The symbols move the objects like this.
rf @ cg
rf * lt
rf ^ bt
rf ~ sr
rf $ dh
rf & ns
zj @ ns
zj ~ pp
zj $ lz
zj & cg
pr * bt
pr ^ lt
pr ~ sb
pr $ ml
qg * hh
qg ^ jj
qg ~ bg
qg & ml
cz @ fl
cz * lj
cz ^ qb
cz ~ zc
cz $ dt
cz & gd
dt @ hg
dt * sq
dt ^ fc
dt ~ rj
dt $ cz
dt & jb
rh ^ ns
rh ~ mb
rh $ hh
rh & bt
tb @ lt
tb * cg
tb ~ qd
tb $ ld
rj @ bt
rj ^ cg
rj ~ dt
rj $ zc
nt @ nr
nt * jq
nt ^ dc
nt ~ cf
nt $ gn
nt & tp
qd @ sn
qd * fc
qd ^ sq
qd ~ tb
qd $ bp
qd & zq
dl * mb
dl ^ ls
dl $ bg
dl & sb
zl @ dh
zl * ld
zl ^ zc
zl ~ qb
zl $ cg
zl & lz
tp @ qb
tp * ds
tp ^ fl
tp ~ dh
tp $ sr
tp & nt
nr @ nt
nr * qm
nr ^ gd
nr ~ lz
nr $ pp
nr & qb
qm @ jq
qm * nr
qm ^ rp
qm ~ gm
qm $ zq
qm & bp
ld @ gg
ld * zl
ld ^ lf
ld ~ bp
ld $ tb
ld & gm
lj @ hj
lj * cz
lj ^ bp
lj ~ lf
lj $ sq
lj & rp
zm * ns
zm ~ ls
zm $ jj
zm & lt
gn @ pp
gn * ls
gn ^ mb
gn ~ ns
gn $ nt
gn & sr
fl @ cz
fl * hj
fl ^ tp
fl ~ dq
fl $ hg
fl & dc
cg @ rf
cg * tb
cg ^ rj
cg ~ fc
cg $ zl
cg & zj
gm @ jj
gm * lz
gm ~ qm
gm & ld
lf @ ml
lf * zc
lf ^ ld
lf ~ lj
ns @ zj
ns * zm
ns ^ rh
ns ~ gn
ns $ cf
ns & rf
bt @ rj
bt * pr
bt ^ rf
bt ~ hg
bt $ dq
bt & rh
fc @ sr
fc * qd
fc ^ dt
fc ~ cg
fc $ qb
fc & pp
dc @ gd
dc * bg
dc ^ nt
dc ~ hh
dc $ mb
dc & fl
sq @ sb
sq * dt
sq ^ qd
sq $ lj
lt @ tb
lt * rf
lt ^ pr
lt ~ sn
lt $ gg
lt & zm
qb @ tp
qb * bp
qb ^ cz
qb ~ zl
qb $ fc
qb & nr
zq @ ls
zq * pp
zq $ qm
zq & qd
ml @ lf
ml * dq
ml ^ gg
ml ~ hj
ml $ pr
ml & qg
hg @ dt
hg * sb
hg ^ sr
hg ~ bt
hg $ fl
hg & mb
ds @ bp
ds * tp
ds ^ hj
ds ~ gg
ds $ sn
ds & jq
pp @ gn
pp * zq
pp ^ jb
pp ~ zj
pp $ nr
pp & fc
sr @ fc
sr * sn
sr ^ hg
sr ~ rf
sr $ tp
sr & gn
lz @ cf
lz * gm
lz ^ rg
lz ~ nr
lz $ zj
lz & zl
gd @ dc
gd * rp
gd ^ nr
gd ~ rg
gd $ jb
gd & cz
ls @ zq
ls * gn
ls ^ dl
ls ~ zm
ls $ jq
ls & sn
bg @ rp
bg * dc
bg ^ jq
bg ~ qg
bg $ dl
bg & hj
jb @ mb
jb ^ pp
jb $ gd
jb & dt
sb @ sq
sb * hg
sb ^ sn
sb ~ pr
sb $ hj
sb & dl
zc @ dq
zc * lf
zc ^ zl
zc ~ cz
zc $ rj
zc & rg
sn @ qd
sn * sr
sn ^ sb
sn ~ lt
sn $ ds
sn & ls
dh @ zl
dh * gg
dh ^ dq
dh ~ tp
dh $ rf
dh & cf
hj @ lj
hj * fl
hj ^ ds
hj ~ ml
hj $ sb
hj & bg
rg @ hh
rg ^ lz
rg ~ gd
rg & zc
dq @ zc
dq * ml
dq ^ dh
dq ~ fl
dq $ bt
dq & hh
hh @ rg
hh * qg
hh ^ cf
hh ~ dc
hh $ rh
hh & dq
rp @ bg
rp * gd
rp ^ qm
rp & lj
cf @ lz
cf * jj
cf ^ hh
cf ~ nt
cf $ ns
cf & dh
bp @ ds
bp * qb
bp ^ lj
bp ~ ld
bp $ qd
bp & qm
jj @ gm
jj * cf
jj ^ qg
jj ~ jq
jj $ zm
jj & gg
mb @ jb
mb * dl
mb ^ gn
mb ~ rh
mb $ dc
mb & hg
gg @ ld
gg * dh
gg ^ ml
gg ~ ds
gg $ lt
gg & jj
jq @ qm
jq * nt
jq ^ bg
jq ~ jj
jq $ ls
jq & ds

In the rows, 45 means zero.

The rows follow the links: the fewer symbols apart two objects are, the more alike their rows tend to be.

Each row is also shifted at random along 9 hidden directions that mean nothing.

Rows with their objects:
[37, 50, 42, 49, 56, 40, 49, 45, 46, 39, 41, 37, 43, 44, 52, 42, 49, 51, 39, 33, 36, 45, 46, 41, 48, 43, 49, 53, 57, 43, 42, 33, 35, 50, 38, 49, 40, 47, 54, 43, 39, 52, 48, 47] -> qd
[53, 53, 41, 49, 39, 36, 36, 42, 41, 56, 29, 38, 39, 44, 56, 56, 40, 50, 45, 49, 42, 65, 43, 49, 43, 66, 54, 53, 67, 57, 42, 49, 51, 54, 39, 47, 52, 51, 48, 46, 51, 46, 40, 58] -> bp
[27, 54, 40, 36, 43, 28, 40, 39, 53, 59, 48, 54, 48, 47, 37, 74, 42, 42, 46, 38, 46, 41, 41, 40, 45, 49, 52, 41, 54, 48, 49, 38, 47, 49, 44, 47, 40, 40, 47, 40, 46, 47, 43, 40] -> pp
[45, 41, 51, 44, 41, 42, 43, 45, 41, 39, 42, 45, 51, 37, 30, 44, 49, 44, 50, 49, 54, 50, 43, 56, 41, 49, 40, 41, 43, 34, 39, 40, 45, 39, 50, 44, 42, 43, 38, 40, 46, 38, 53, 32] -> cf
[46, 52, 47, 35, 38, 48, 31, 50, 52, 72, 63, 55, 49, 36, 50, 52, 42, 53, 44, 56, 45, 48, 38, 53, 49, 54, 46, 40, 46, 34, 58, 48, 55, 39, 46, 52, 43, 47, 46, 51, 58, 39, 36, 35] -> cz
[44, 39, 54, 42, 54, 39, 52, 48, 48, 35, 20, 45, 38, 51, 56, 56, 48, 37, 60, 43, 38, 39, 53, 34, 44, 43, 50, 47, 46, 41, 42, 50, 51, 56, 50, 46, 55, 53, 42, 52, 45, 59, 46, 31] -> ds
[54, 41, 41, 46, 49, 47, 50, 39, 46, 39, 44, 33, 50, 41, 51, 40, 55, 49, 41, 39, 46, 48, 48, 51, 41, 44, 39, 43, 54, 39, 41, 35, 35, 43, 48, 43, 40, 41, 44, 49, 49, 44, 41, 49] -> rh
[45, 46, 44, 52, 39, 38, 40, 42, 40, 62, 36, 37, 38, 43, 42, 59, 47, 43, 47, 46, 54, 47, 48, 48, 40, 57, 43, 53, 59, 48, 43, 43, 44, 43, 50, 42, 47, 49, 39, 48, 47, 39, 48, 58] -> qg
[49, 40, 49, 41, 55, 44, 51, 39, 45, 18, 41, 31, 52, 40, 50, 34, 51, 48, 47, 39, 35, 35, 50, 49, 47, 39, 40, 45, 57, 35, 36, 37, 30, 44, 47, 50, 46, 40, 46, 50, 45, 55, 55, 46] -> dc
[32, 51, 37, 44, 24, 50, 29, 40, 43, 60, 74, 49, 44, 44, 39, 49, 35, 44, 37, 61, 61, 48, 42, 52, 45, 56, 36, 42, 46, 60, 49, 58, 53, 36, 53, 42, 47, 38, 37, 47, 55, 25, 39, 67] -> hh
[54, 46, 41, 45, 53, 52, 51, 44, 50, 39, 38, 50, 51, 41, 45, 51, 47, 46, 36, 42, 49, 47, 42, 46, 45, 35, 48, 42, 33, 44, 40, 42, 48, 42, 36, 38, 43, 40, 49, 41, 40, 45, 44, 52] -> rj
[46, 42, 42, 53, 47, 35, 45, 42, 39, 58, 34, 34, 42, 45, 37, 44, 46, 42, 44, 35, 38, 48, 50, 46, 46, 46, 43, 53, 56, 47, 45, 33, 35, 48, 48, 48, 40, 48, 43, 39, 38, 52, 52, 48] -> ls
[57, 47, 41, 49, 41, 57, 42, 43, 42, 46, 39, 49, 54, 37, 37, 37, 46, 51, 38, 48, 50, 63, 40, 56, 47, 38, 45, 42, 28, 42, 39, 44, 45, 39, 37, 41, 40, 42, 47, 35, 47, 40, 42, 47] -> zj
[61, 42, 48, 44, 38, 40, 44, 45, 38, 37, 29, 46, 47, 51, 40, 60, 42, 35, 54, 51, 53, 50, 44, 47, 37, 58, 47, 38, 45, 53, 37, 54, 59, 45, 49, 39, 53, 42, 38, 47, 42, 41, 45, 51] -> dq
[51, 43, 44, 52, 52, 34, 50, 44, 51, 41, 54, 30, 41, 40, 55, 43, 59, 48, 37, 38, 42, 43, 52, 43, 36, 54, 42, 53, 78, 46, 46, 35, 34, 48, 48, 44, 40, 48, 47, 47, 42, 44, 49, 52] -> ml
[39, 47, 51, 46, 44, 49, 47, 46, 39, 59, 40, 45, 41, 52, 47, 30, 41, 50, 58, 49, 40, 40, 45, 41, 47, 42, 51, 48, 40, 46, 52, 53, 44, 48, 40, 50, 53, 52, 50, 53, 47, 50, 49, 38] -> qm
[37, 45, 43, 51, 55, 44, 45, 44, 48, 45, 49, 32, 40, 37, 48, 40, 45, 47, 33, 42, 39, 38, 51, 44, 50, 42, 38, 55, 57, 46, 43, 38, 35, 41, 47, 48, 43, 45, 46, 44, 38, 48, 57, 62] -> hj
[24, 45, 39, 42, 49, 50, 44, 40, 46, 74, 49, 45, 49, 41, 37, 45, 40, 44, 36, 40, 45, 40, 48, 46, 54, 32, 35, 44, 34, 45, 54, 38, 37, 41, 48, 47, 40, 37, 42, 39, 42, 47, 50, 51] -> gn
[34, 44, 39, 47, 58, 36, 51, 43, 54, 37, 45, 39, 40, 43, 48, 57, 47, 40, 34, 31, 38, 43, 53, 37, 48, 39, 42, 53, 57, 49, 43, 34, 37, 52, 48, 45, 38, 45, 45, 37, 36, 54, 46, 49] -> sn
[42, 45, 39, 49, 43, 49, 40, 46, 37, 41, 33, 42, 37, 53, 47, 53, 33, 41, 43, 45, 47, 44, 50, 44, 50, 47, 44, 50, 35, 56, 38, 53, 54, 43, 46, 44, 51, 47, 40, 48, 43, 46, 42, 67] -> sb
[49, 52, 41, 44, 43, 41, 36, 48, 49, 63, 44, 52, 52, 31, 36, 59, 49, 49, 37, 45, 55, 61, 37, 56, 44, 51, 46, 42, 42, 35, 46, 33, 50, 38, 41, 43, 33, 44, 45, 34, 47, 37, 40, 38] -> cg
[46, 48, 48, 37, 48, 44, 43, 46, 52, 33, 42, 50, 51, 40, 51, 48, 45, 48, 45, 48, 40, 50, 42, 46, 47, 45, 50, 40, 46, 41, 43, 47, 47, 49, 40, 48, 46, 43, 50, 45, 48, 50, 44, 36] -> qb

From each start, follow one symbol. Which object do you reach?
Answer with the object's name.
start [30, 54, 38, 33, 45, 46, 40, 42, 59, 61, 60, 53, 46, 43, 60, 59, 43, 48, 38, 43, 43, 47, 43, 40, 48, 45, 47, 40, 50, 48, 57, 44, 49, 51, 45, 47, 42, 41, 50, 48, 55, 46, 29, 41]
$ -> qb
start [36, 52, 47, 44, 37, 30, 41, 47, 56, 24, 65, 61, 41, 46, 30, 68, 40, 39, 47, 48, 47, 33, 42, 36, 47, 47, 53, 47, 50, 48, 43, 44, 48, 43, 45, 47, 42, 51, 47, 40, 43, 44, 49, 39]
@ -> bg
start [35, 42, 53, 45, 49, 50, 46, 49, 39, 66, 32, 39, 38, 49, 50, 38, 48, 46, 60, 46, 41, 26, 52, 43, 48, 40, 42, 48, 38, 31, 53, 48, 43, 42, 51, 52, 53, 51, 43, 63, 51, 52, 53, 39]
~ -> qg
start [48, 42, 43, 46, 45, 35, 51, 48, 56, 29, 47, 52, 38, 50, 47, 68, 51, 33, 48, 39, 48, 48, 51, 34, 37, 48, 49, 47, 52, 50, 42, 42, 51, 54, 51, 39, 41, 52, 41, 41, 43, 46, 36, 34]
@ -> tb
start [47, 49, 44, 49, 46, 36, 48, 50, 38, 24, 46, 45, 42, 57, 42, 45, 42, 44, 51, 40, 40, 35, 42, 40, 45, 53, 55, 49, 51, 49, 39, 43, 46, 46, 40, 49, 45, 49, 50, 50, 37, 49, 46, 47]
$ -> lj
start [62, 40, 46, 37, 30, 41, 37, 41, 54, 32, 55, 54, 48, 42, 44, 57, 40, 38, 47, 56, 42, 64, 43, 46, 45, 53, 44, 37, 49, 52, 45, 53, 53, 50, 51, 46, 46, 46, 37, 37, 54, 44, 33, 34]
~ -> cf
start [47, 41, 51, 47, 41, 39, 41, 47, 44, 54, 42, 42, 41, 44, 43, 40, 46, 45, 56, 49, 42, 46, 49, 48, 45, 50, 44, 49, 51, 38, 50, 43, 43, 47, 52, 52, 46, 54, 40, 48, 50, 48, 48, 31]
& -> ds
start [61, 49, 42, 45, 34, 30, 36, 42, 36, 58, 40, 46, 51, 47, 33, 56, 41, 46, 50, 43, 44, 52, 36, 54, 44, 61, 52, 42, 54, 44, 44, 37, 45, 41, 41, 50, 39, 44, 44, 42, 45, 44, 42, 45]
$ -> gd
start [17, 52, 48, 50, 52, 43, 52, 48, 37, 55, 37, 42, 39, 56, 49, 43, 46, 47, 52, 42, 51, 27, 45, 36, 40, 47, 53, 51, 50, 52, 48, 51, 47, 49, 41, 42, 55, 45, 51, 55, 39, 43, 58, 50]
~ -> bp
start [53, 48, 48, 52, 49, 43, 41, 49, 36, 54, 33, 37, 56, 30, 31, 35, 51, 54, 38, 46, 51, 58, 37, 62, 44, 50, 44, 44, 47, 35, 39, 32, 39, 37, 37, 43, 38, 42, 48, 35, 36, 41, 60, 46]
^ -> zc
start [46, 45, 43, 44, 35, 41, 33, 47, 48, 68, 72, 49, 37, 45, 44, 48, 44, 46, 46, 47, 45, 43, 47, 46, 47, 53, 40, 49, 52, 40, 59, 40, 47, 41, 55, 52, 36, 53, 40, 49, 57, 39, 33, 37]
$ -> bg
start [30, 43, 43, 55, 46, 60, 47, 42, 40, 48, 42, 41, 39, 44, 39, 34, 39, 44, 37, 50, 54, 47, 49, 44, 50, 35, 37, 52, 27, 55, 41, 54, 42, 41, 45, 39, 51, 45, 43, 39, 41, 39, 55, 64]
^ -> qg
start [50, 40, 41, 46, 39, 46, 45, 47, 38, 40, 39, 46, 49, 52, 40, 45, 43, 39, 45, 47, 52, 55, 43, 49, 42, 51, 42, 39, 36, 55, 40, 50, 53, 46, 48, 39, 46, 40, 39, 40, 42, 39, 41, 51]
& -> ns
start [42, 41, 43, 39, 48, 49, 46, 40, 45, 49, 48, 43, 48, 47, 47, 44, 44, 43, 46, 41, 39, 37, 49, 45, 50, 37, 39, 40, 37, 41, 49, 45, 41, 42, 48, 47, 43, 40, 43, 50, 48, 51, 44, 47]
^ -> gn
